In the rows, zero is written as 128.
Each row is followed by its class.
[108 131 115 146 157 160 176 148 124 124 124 154 134 123 117 139 150 136
 141  43  96 156 155 121 161 163  76  86 111  74 131 133  96 213 128 119
 158 136 134 114 146 135 128 105 109  81 130 106]
Kimem
[100 110 104 143 158 168 169 145 154 116 126 127 126 111 121 115 135 141
 139  75 122 161 164 131 178 142  92  82 114  87 133 105  92 217  98 104
 124 158 114  86 139 126 148  74  89  70 108 111]
Vevin
[107 121 108 116 136 157 163 149 129 128 138 147 123 102 103 145 139 128
 143  69  92 185 138 102 161 140 119  86 123  99 147  85 115 201 115 123
 136 147 101 107 150 117 142  75 103  68 139 111]
ker
[ 99 121 116 125 130 145 156 158 133 132 134 136 126 100 110 136 143 145
 131  70  85 174 140 102 163 144 122  90 133 111 141 103 107 202 124 121
 134 140 127 122 141 121 133  87 106  77 127 113]
pifa
[139 190 155 166 133 102 174 129 148 128 120 145 127 111 104 218 154 182
 113  70 111 138 139 100 143 121 109 121 117 136 138 112 152 195  69 139
 128 138  72 116 106 123  90 116  96 136  93 111]
Vevin
[126 173 119 164 140 113 161 153 138 136 107 160 107 112 107 191 122 159
 112  78 114 158 134 142 164 147  92 123 121 114 136 139 145 188  70  97
 167 148  56 126 113 123 114 128 118 130 109 132]
nezos
[142  99 110  95 139 118 145 181 127  82 145 140 136 132 118 117 182 142
 146  87 113 129 147 135 133 131  93 121 152 128 133 175 128 172 130 132
 116 153 153 109 139 190 168  76 132 114 148 135]
lano
[107 115 114 141 146 166 178 142 158 109 137 120 125 102 123 116 127 138
 141  84 117 151 167 133 168 140 112  92 111  86 134 119  89 205 105  87
 125 158 124  81 133 133 156  82  87  70 102 101]
lano
[121  94 108 107 143 121 147 197 122  88 143 143 141 129 116 121 201 143
 144  89 112 131 129 130 139 140 103 117 157 122 128 182 135 183 138 138
 129 147 148 110 138 176 171  78 143 103 146 139]
pifa
[118 110  89 106 149 109 154 177 125  92 137 152 139 104 123 128 186 166
 155  96  95 139 123 155 130 149  78 109 169 104 131 155 130 155 124 138
 120 154 127  92 158 161 165  48 143 103 163 151]
kom
[113 129 117 131 137 146 163 150 122 129 136 134 124  91 103 152 137 140
 137  58  86 189 144 104 164 143 110  87 127 101 143  95 111 200 129 120
 136 151 120 115 154 128 131  88 102  83 131 112]
lano
[ 86 156  70 144  99 101 121 154  66 112  75 158 151 118 114  96 175 115
 148 112 180 175 129 133 114 177  83 127  87 115 116 148 116 172 180 153
 129 130  61 116 203 136 154  77 139 137 111 141]
pifa
[110 162 104 103 155 101  82 148  90 132  87 180 129 120 126 132 143 118
 139 101 176 231 123 181 141 146  70 128 104 158 104 134 117 137 161 154
 149 164  74 143 162 163 162  87 130  90 106 139]
Busi
[ 90 157  83 162 109  84 112 164 108 115  79 162 142 132 137  93 177 106
 126 106 161 182 124 143 116 154  83 132  78 152 113 149 111 107 167 156
 139 155 100 121 192 142 163  90 139 119 116 145]
pifa
[113 161 105  88 144  94  98 148  83 131  88 171 123 121 123 113 150 107
 132 100 170 224 122 159 143 141  67 133 106 166 107 121 123 141 156 143
 149 181  72 136 170 168 171  82 120  88 113 130]
nezos
[157 158 179 130 162 132 156  95 129 114 108 165 132 125  95 188 148 148
 109 108 124 164 138 115 141 136  95 110 146 161 124 101 136 213  91 128
 138 156  73 107 101 110 128 118  99 100 103  92]
ker
[102 136 108 127 144 170 180 154 132 127 128 149 127 130 106 148 153 130
 148  65 111 134 151 114 155 151 113  79 113  58 130 131 102 215 117 119
 148 130 120  98 137 132 131  99 112  68 129 110]
ker
[ 96 158  66 159  96  97 109 141  67 104  75 163 156 118 118 111 165 110
 155 100 179 190 144 137 116 172  75 120  87 113 115 157 108 181 182 150
 123 134  57 123 204 148 157  68 134 129 114 150]
Vevin
[ 99 168  76 185  96  78 102 153 102 121  80 155 147 146 143  97 174 101
 127  97 169 191 134 152 107 149  85 131  75 164 107 154 121 115 174 151
 139 154  97 117 198 140 152  95 136 119  99 147]
Busi
[111 137 111 142 149 160 180 150 130 125 131 146 143 124 117 137 145 137
 142  62 105 145 157 114 163 159 101  90 109  69 120 130 106 217 121 110
 148 143 142 110 144 137 134 100 104  79 136 110]
nezos
[114 160  62 145 123  86 134 154  81 121  70 182 133 129 104 111 151 109
 139  99 191 211 162 153 119 159  69 113  90 129 102 146 108 187 168 147
 141 158  72 139 203 159 158  77 139 122 116 152]
Vevin
[167  88 121 104 195 129 120 147 130  70 126 149 132 108 101 135 206 125
 137  67 113 149 133 159 139 141  40 121 149 124 132 153 146 169 142 140
 126 182 150  89 123 171 183  82 149  86 146 151]
Busi
[ 98 163 103 100 143  98 106 148  92 132  85 172 129 122 123 113 146  96
 139 100 175 235 123 181 133 156  66 133 111 156 103 120 117 133 145 150
 143 175  73 151 161 156 165  81 132  84 113 140]
kom
[160  93 124  93 158 120 127 143 127  73 160 151 140 110 110 122 174 130
 133  62  91 156 120 149 117 139  58 121 163 126 134 116 138 158 114 127
 100 159 149 124 163 157 160  68 138  84 146 128]
Busi
[161 161 170 143 159 131 168 107 129 103 112 165 132 116  97 189 141 155
 106 100 125 158 150 114 159 140  85 113 134 153 120  98 134 209  87 127
 144 164  79 113 109 109 132 109  96 108 110  91]
nezos
[107 142 106 131 144 170 181 153 133 127 123 159 130 129 107 141 145 131
 141  55 106 139 153 124 154 157  95  82 109  58 129 133 103 206 106 112
 152 138 120  99 136 137 132 110 109  76 134 112]
ker
[109 124 109 127 145 146 156 157 127 127 136 144 120 104 105 142 134 147
 146  55  87 184 148 101 169 144 101  93 126 114 140 109 115 213 126 126
 149 143 115 116 150 127 133  81 102  79 132 112]
Kimem
[143 167 164 153 156 123 151 102 137 110 110 164 134 121  96 203 147 168
 108  91 120 157 152 107 146 130  84 108 145 164 117 105 141 214  92 139
 133 152  89 116 101 118 112 124  99 121 104 108]
Vevin
[102 115 107 134 153 168 173 152 166 110 136 125 121 106 121 117 128 150
 142  79 120 152 163 136 173 142 103  90 117  90 134 124  86 212  89  97
 134 153 130  80 123 136 151  84  92  76 119 101]
kom
[145  95 125  92 159 115 136 145 118  76 149 144 137 110 103 125 193 137
 133  67  83 159 107 127 121 133  49 115 168 128 142 124 146 173 112 137
 105 169 146 121 162 162 160  60 144  88 153 128]
Vevin
[117 103  97 121 139 123 137 179 123  92 143 140 150 125 123 129 194 151
 157  84 104 141 132 135 138 138  89 117 152 124 137 189 136 187 127 135
 119 162 150 112 144 190 168  69 132 105 142 148]
Vevin
[158  90 133  85 161 111 134 147 120  81 156 152 141 113 108 117 179 140
 134  61  83 160 111 132 116 138  49 122 171 130 132 126 141 172 116 129
 109 159 143 123 170 159 153  70 139  90 154 120]
Kimem
[124 120 109 117 138 161 149 148 133 130 141 141 120  94 110 148 125 136
 135  67  92 180 145 117 164 140 117  87 128 102 134  98 112 205 122 119
 136 147 116 112 146 121 137  86  95  76 125 116]
Busi
[114 130 110 126 127 145 164 160 130 130 133 135 117 108 102 146 147 138
 127  68  87 179 154 103 161 140 113  85 128 116 146  98 105 191 124 125
 136 152 120 102 151 125 131  88  99  92 131 118]
lano
[139 157 139 162 132 106 152 174 150 138 107 156  91 133 100 218 154 167
 106  86 101 130 157 119 181 134  90 109 156 161 122 131 145 172  87 143
 133 124  63 123  82  99 107 142 115 136 113 134]
pifa
[ 92 168  64 178 101  77 112 167 103 117  76 153 138 141 145  99 171 100
 123  94 163 188 127 151 109 151  77 132  76 145 114 144 115 107 160 145
 150 150  93 121 197 138 146  89 143 116 127 154]
kom
[129 155 133 179 136 104 154 171 160 144 108 150  95 135 108 209 145 161
 110  99 101 138 150 127 176 139  94 115 149 159 123 132 149 165  84 133
 130 120  69 129  89  96 102 145 117 142 105 140]
pifa
[126 104  94 109 152 118 148 167 134  88 135 148 143 111 108 128 186 162
 159  90  97 132 128 150 137 151  56 113 166 102 134 161 136 160 125 143
 105 157 133  88 160 160 168  60 142 109 148 154]
Vevin
[154 187 141 179 129 102 167 131 150 119 128 146 133 119 117 216 144 182
 111  93 107 141 138 107 127 118 124 129 115 149 133 122 160 196  83 128
 134 123  86 117 111 118  87 120  93 135  89 112]
Busi
[149  90 133  77 166 114 127 154 132  76 164 148 136 107 104 121 189 143
 129  68  86 147 112 132 122 136  69 125 167 121 135 127 140 171 105 127
 110 157 149 120 151 158 162  74 141  85 153 124]
pifa
[161 159 180 144 164 142 159  97 133  97 109 168 132 115 101 198 146 158
  99 103 124 167 143 133 152 133  74 105 140 167 115  91 135 192  90 139
 132 162  75 108  93 101 128 116  95 100  97  88]
Busi
[109 155  68 145 128  82 135 162  75 127  84 176 138 128 105 112 170 123
 138 104 185 202 159 137 116 159  85 117  88 127 105 146 117 201 169 149
 140 143  79 141 198 152 152  82 137 122 120 142]
pifa
[133 170 119 166 140 114 168 149 145 129 107 157 104 108  99 192 120 161
 117  71 124 145 139 133 168 145  84 118 116 106 134 135 140 182  63 106
 162 146  49 117 116 123 114 123 116 139 104 132]
nezos
[134  95 104  97 135 125 141 178 119  83 147 136 150 137 117 108 179 144
 147  90 107 131 130 123 139 138  95 123 151 127 131 178 135 179 129 125
 130 155 148 103 143 188 172  72 133 100 153 138]
nezos
[165 163 169 144 169 127 149  96 149  98 113 166 129 119  91 199 132 177
 113 102 120 149 151 111 149 131  88 113 143 160 116  98 135 211  80 142
 126 151  83 105 107 106 128 117  99 116 110 102]
Vevin
[111 141 114 143 157 157 177 161 131 118 130 160 133 120 109 149 151 144
 143  45 103 148 160 120 158 161  88  91 109  71 130 136  95 213 122 120
 155 134 130 108 145 135 132 100 110  74 133 107]
Kimem
[141  93 110  93 149 124 132 174 118  80 141 153 149 124 121 113 192 150
 147  97 101 146 126 139 131 144  78 125 161 119 136 183 123 183 143 137
 132 150 138  96 146 183 175  70 137 102 150 129]
Kimem
[135 171 124 162 145 130 156 144 151 124 104 170 102  99 102 209 112 168
 113  79 117 154 135 155 163 144  81 117 124 106 132 132 133 179  74 114
 162 139  54 117 102 126 118 132 122 129  90 127]
Busi
[ 89 154  66 152  83  91 117 158  65 101  77 163 152 113 121 100 171 123
 147 118 180 178 141 130 115 168  89 127  84 116 113 165 118 185 185 145
 130 123  59 123 194 145 152  73 138 146 114 135]
pifa
[133 174 124 157 141 109 178 147 145 122  99 166  92  97  96 195 115 162
 107  73 126 158 147 145 157 139  83 119 119 116 139 125 136 174  75 106
 160 151  49 115 116 127 120 130 120 147 102 126]
lano
[119 154  73 136 123  82 132 167  79 118  82 177 132 123  91 110 164 126
 134  99 187 200 154 137 119 158  75 120  95 132 103 142 116 191 164 151
 136 144  73 136 200 150 151  85 144 120 120 139]
pifa
[ 96 154  64 147  85 110 117 142  58 109  71 163 150 126 112 101 159 100
 161 112 185 184 135 134 113 171  89 117  85 107 117 150 116 181 182 144
 128 130  41 116 202 144 158  71 139 122 110 139]
ker
[104 106 104 142 163 167 169 147 159 107 133 137 130 112 131 110 119 135
 147  79 113 172 163 142 173 152  92 100 111  91 132 129  91 218 111  87
 145 147 122  96 130 132 149  79  91  72 106 106]
Kimem
[126 105  98  89 150 127 156 159 132  87 135 162 139 109 109 121 179 146
 158  99 101 128 121 153 125 147  69 109 167  94 132 146 137 146 121 129
 110 154 116  85 156 158 165  62 138  95 151 145]
ker
[112 106 107 154 161 166 176 150 147 114 137 128 132 106 132 121 133 152
 142  83 110 161 163 130 176 144  96  96 111  90 141 129  90 223 109  95
 141 147 119  89 131 131 147  79  85  70 107  95]
Kimem
[128 164 125 191 127 102 156 161 149 146 102 146 101 147 106 223 148 164
 114  89 100 143 155 125 175 140  79 106 144 159 127 142 145 173  87 137
 137 124  59 120  99 102  95 138 115 144 102 148]
Vevin
[112 173 116 175 137 108 164 163 136 135 106 164 107  98 104 204 147 168
 113  81 109 155 132 135 155 148  94 119 126 111 143 138 141 188  84 115
 157 134  60 130 111 129 111 133 122 141  99 134]
pifa
[ 98 127 100 134 132 146 160 160 141 131 138 133 120 102 106 145 132 135
 142  59  81 190 145 112 164 151 109  91 127 107 141 104 116 202 111 115
 141 147 129 118 146 126 129  85 109  83 139 127]
kom
[125 170 120 170 146 112 166 150 150 122 101 168 102  97 100 207 125 162
 116  70 122 160 145 144 167 144  77 114 115 110 138 139 135 180  74 112
 161 148  52 119 116 130 117 123 118 142 104 140]
Vevin
[109 120 110 122 141 149 144 151 137 129 138 146 120 106 106 137 117 146
 147  55  80 182 147 107 168 151 103  96 132 116 135 108 112 207 119 119
 149 145 116 114 154 126 137  85 104  81 129 120]
Kimem
[109 138  98 128 143 165 178 158 139 131 122 162 128 132 107 146 139 129
 142  67 101 147 156 121 149 154  99  79 121  56 126 128  99 223 114 111
 143 128 127 101 138 141 136 100 115  75 130 117]
ker
[148 186 143 163 130  99 177 131 140 131 126 141 133 123 105 204 142 182
 113  92 113 144 131  91 139 122 131 125 117 150 133 103 152 191  77 130
 138 133  68 115 119 116  85 114  93 133 103 113]
nezos
[110 112 104 139 153 165 183 148 155 112 134 119 123 112 128 114 140 134
 140  79 119 152 173 135 169 143 105  90 105  86 137 120  86 217 106  89
 129 157 122  82 136 129 150  76  82  72 105 102]
lano
[128 161  75 130 118  81 137 154  72 125  78 170 134 138 100  99 152 110
 132 108 194 201 158 135 121 155  82 121  88 130 100 141 121 191 164 143
 153 157  69 133 204 158 150  78 136 123 110 136]
nezos
[140 166 133 168 125 107 158 156 151 139 111 149  99 144 105 204 135 151
 118  97 100 136 155 123 175 142  99 118 145 160 127 127 144 161  88 128
 138 127  63 122  98 107 109 136 111 137 105 138]
nezos
[ 98 160  68 154  93  96 113 143  54 109  76 163 156 114 114 102 155 119
 152 103 179 190 139 130 112 177  68 132  81 107 117 170 112 185 191 143
 149 122  51 118 205 147 144  77 138 138 107 134]
Kimem
[132  97  99 104 135 114 147 176 113  84 144 143 152 123 122 120 183 154
 147  99 108 143 128 120 137 132  94 122 153 131 133 170 140 187 138 130
 126 155 144 109 150 182 169  61 133 106 159 133]
nezos
[ 91 166  60 166  86  93 126 154  62 110  76 155 154 121 121 105 166 112
 157 107 182 190 146 141 112 178  86 122  89 109 115 161 112 189 174 146
 130 128  55 120 199 143 155  66 137 135 115 143]
kom
[143 156 161 150 159 129 161 107 134 107 106 159 130 114 105 194 145 167
 109  95 122 166 144 122 149 139  78 104 142 154 118 104 133 216  89 128
 143 156  87 111 105 117 118 119 103 118 114 100]
kom
[133  89 108  93 151 126 135 182 124  74 148 145 144 115 114 120 185 155
 146 101 109 139 128 128 138 131  96 127 152 120 140 159 139 183 130 140
 114 143 151 121 139 178 170  74 138 103 155 129]
pifa
[106 159  59 157  88  99 118 146  52 116  76 149 154 119 120 115 167 124
 154 113 174 176 139 132 107 169  78 124  86 109 120 156 109 182 188 146
 118 127  59 117 204 149 150  75 135 138 115 141]
lano
[157  97 119  88 183 129 143 147 123  77 118 149 132 100  89 135 210 129
 137  66 115 141 132 143 137 143  26 123 151 126 142 156 137 166 136 149
 122 194 149  89 129 185 181  82 141 101 152 152]
Vevin
[157 176 142 158 131 103 173 133 147 122 127 148 123 105 109 220 136 192
 111  89 111 144 138 106 140 113 117 121 118 149 132 102 160 191  82 137
 131 132  70 112 118 113  89 106  93 133  94 108]
Busi
[135 164 120 186 125 103 171 162 141 152 111 138 100 144 112 209 147 154
 115  90  98 138 149 114 172 144  87 112 140 163 130 138 148 178  87 121
 144 129  67 122 108 103  91 135 103 147 105 139]
nezos
[119 118 126 108 151 166 138 138 147  94 135 152 102 122 101 119 100 130
 148  37 103 124 152 116 175 146  86  95 132 107 116 108 105 170  96 128
 151 144  99  93 135 117 171  93 113  71 125 114]
Kimem
[114 146 112 132 152 157 183 160 134 116 128 153 126 118 104 152 145 133
 135  52 112 150 167 127 156 151  96  86 112  66 128 122  93 198 122 115
 144 136 132 106 135 140 129 103 109  82 132 114]
lano
[ 94 169  70 172 102  76 124 163 106 119  77 155 141 140 142  92 174  96
 128 100 161 198 124 152 105 159  82 131  77 145 116 147 108 113 161 151
 145 153  95 123 207 139 153  83 142 117 123 147]
kom
[146 181 137 160 126 106 181 130 140 131 118 150 129 117 110 210 150 178
 120  98 115 144 130 102 131 116 129 117 118 137 144 103 149 196  74 132
 126 133  55 111 111 123  96 105  94 126  93 108]
ker
[ 97 163  72 175 101  81 120 153 103 118  76 153 136 132 135  98 165  95
 126 107 165 186 130 143 107 151  77 133  75 142 112 151 116 108 176 143
 143 155  92 114 199 139 158  98 144 127 115 148]
lano
[118 158  63 141 119  86 134 155  64 126  79 169 132 137 101  92 149 109
 136 104 191 203 157 135 122 157  78 118  90 134 100 137 121 190 167 140
 154 161  74 135 210 157 158  76 140 116 116 140]
nezos
[ 99 158  68 144  92  99 111 141  52 110  71 160 151 120 119 100 156 123
 158 109 179 177 144 131 117 173  62 130  83 114 116 171 107 181 193 153
 143 125  55 116 193 155 155  72 136 133 102 132]
Kimem
[116 160  64 137 127  80 133 161  79 129  74 173 130 130 108 108 158 116
 134 104 191 210 156 156 115 162  68 116  97 133  96 152 113 183 161 141
 153 154  72 128 194 152 144  81 139 123 130 152]
kom
[126 100 102  98 136 117 136 180 114  90 146 139 142 123 124 131 182 148
 149  84 109 137 130 137 133 139  85 123 164 126 128 177 138 180 125 132
 130 151 143 112 134 178 164  68 138 104 158 142]
kom
[100 159  64 162  96  93 107 150  55 109  70 168 153 127 123  98 160 118
 156 104 179 193 150 137 118 176  69 130  82 119 115 176 113 194 187 147
 142 127  51 124 200 147 158  73 135 137 113 135]
Kimem
